Below is a small trained network, with its code and all its weights. Each question gives an input and a class and asks what happens when units are switched off, that is, made to give their printed mean instead of their output.

import numpy as np


def w(rows, s, z=0):
    codes = np.array(rows[::2]) - 128.0
    scale = np.full(codes.shape[1], s)
    scale[-1] = z or s
    return codes * scale


def f(y):
    return np.maximum(y, 0)


def log_softmax(a):
    a = a - a.max(-1, keepdims=True)
    return a - np.log(np.exp(a).sum(-1, keepdims=True))


def net(x, mask):
    res = np.array(x, float).reshape(1, 5) / 4 @ E
    y = f(res @ A[0][:, :-1].T + A[0][:, -1])
    res = res + np.where(mask, y, B[0][:, -1]) @ B[0][:, :-1]
    return log_softmax(res[-1] @ U[:, :-1].T + U[:, -1])


A, B = {}, {}
E = w([
[169,226,86,131,112,46,32,93,65],'x0',
[189,133,128,68,150,94,176,109,160],'x1',
[254,125,221,201,131,228,115,172,45],'x2',
[124,197,134,82,132,217,145,6,198],'x3',
[130,147,65,117,227,145,114,161,141],'x4',
],0.012)
A[0] = w([
[27,147,101,96,139,20,123,102,135,31],'neuron 0',
[94,182,145,148,121,147,146,101,189,59],'neuron 1',
[96,64,139,142,104,5,133,199,101,11],'neuron 2',
[68,100,63,128,71,100,183,154,184,39],'neuron 3',
[135,69,157,120,128,57,116,254,155,25],'neuron 4',
[103,163,193,125,34,127,131,117,198,84],'neuron 5',
[116,54,172,106,7,91,175,58,74,40],'neuron 6',
[129,116,37,161,228,168,143,127,146,75],'neuron 7',
[87,9,149,92,133,193,178,165,169,3],'neuron 8',
[90,30,89,74,123,155,155,189,156,11],'neuron 9',
],0.0093,0.0033)
B[0] = w([
[255,38,102,131,62,177,113,144,121,246],'neuron 0',
[140,141,134,166,101,151,153,26,200,183],'neuron 1',
[83,184,125,92,93,55,212,23,140,225],'neuron 2',
[209,68,187,208,72,188,196,165,131,216],'neuron 3',
[96,130,179,55,134,213,216,30,167,220],'neuron 4',
[74,136,29,75,116,128,173,137,153,188],'neuron 5',
[112,73,1,109,245,105,187,227,71,206],'neuron 6',
[88,66,73,52,221,161,161,161,123,198],'neuron 7',
[222,213,146,61,76,3,38,118,142,254],'neuron 8',
[161,97,98,97,144,59,67,136,147,216],'neuron 9',
],0.0085,0.014)
U = w([
[78,166,154,108,105,169,165,52,171,236],'0',
[160,167,91,106,88,22,5,137,115,224],'1',
[214,87,179,187,96,184,161,196,118,29],'2',
[61,74,43,106,209,109,136,207,121,8],'3',
],0.012,0.0017)

Each question gives the input, the list of numbers given to net, and the class t.
The units are the neurons (one row each of A and B). Each row of codes is followed by its name. A weight is (code - 128) times the scale printed after its matrix; where a second scale follows, it is the last column's (A, B and U).
mask holds one flag per neuron, in row order. A switched-off neuron (its flag False) gives its mean, the last column of its row in B, instead of its output. The means were averaged over made-up inputs and are rounded, as every weight is.
A unit's drop is (log p(t) with every unit on - log p(t) with that unit switched off) / (log p(t) with every unit on - log p(t) with every unit switched off).
The circuit of an input: a set's keep is (log p(t) with only the set's units on - log p(t) with every unit switched off) / (log p(t) with every unit on - log p(t) with every unit switched off). Starting from all 10 units, units are removed one at a time, each time the one whose removal leaves the highest keep (on an exact tie, the one counted first), for as long as the keep stays at least 0.8.
circuit, biggest first: the units of the circuit, biggest drop first
most important unit: the unit with the biggest drop
top k neurons: the k neurons with the biggest drops, biggest first
input [3,2,-6,0,-4], class 2: most important unit : neuron 0
input [7,-3,6,7,-4], class 0: top 3 neurons : (neuron 8; neuron 9; neuron 0)
input [2,2,0,-1,-7], class 3: top 2 neurons : (neuron 6; neuron 8)
input [3,4,-7,2,-6], class 2: circuit, biggest first : (neuron 0; neuron 3)
input [7,4,4,-1,-8], class 3: circuit, biggest first : (neuron 6; neuron 8)
input [7,1,8,-3,5], class 2: top 2 neurons : (neuron 8; neuron 9)
input [0,6,8,-8,-1], class 0: circuit, biggest first : (neuron 4; neuron 2)
input [6,-8,0,2,-8], class 3: circuit, biggest first : (neuron 6; neuron 8)
input [-5,3,5,2,3], class 1: circuit, biggest first : (neuron 8; neuron 3)
input [1,6,6,5,8], class 3: top 3 neurons : (neuron 7; neuron 3; neuron 0)
input [-1,0,-3,-7,7], class 0: top 3 neurons : (neuron 4; neuron 2; neuron 6)
input [0,-7,6,-4,-7], class 3: circuit, biggest first : (neuron 6; neuron 3)
input [-7,3,8,8,-7], class 0: top 2 neurons : (neuron 0; neuron 5)
input [-8,1,-4,5,4], class 1: top 2 neurons : (neuron 8; neuron 9)
input [-7,8,-5,-8,2], class 0: most important unit : neuron 4
input [6,1,1,-8,-7], class 0: circuit, biggest first : (neuron 2; neuron 4)
input [-5,-3,-3,4,-3], class 1: circuit, biggest first : (neuron 8; neuron 4)
input [-8,1,8,-1,-6], class 1: top 2 neurons : (neuron 8; neuron 3)
input [0,0,-6,-6,2], class 0: top 2 neurons : (neuron 2; neuron 4)
input [-6,-6,-6,-2,3], class 1: most important unit : neuron 8
input [-2,-8,-8,-2,-5], class 2: top 2 neurons : (neuron 3; neuron 0)
input [-8,-4,-5,-3,5], class 1: top 2 neurons : (neuron 8; neuron 9)
input [-8,1,-5,-8,4], class 0: top 3 neurons : (neuron 4; neuron 2; neuron 3)
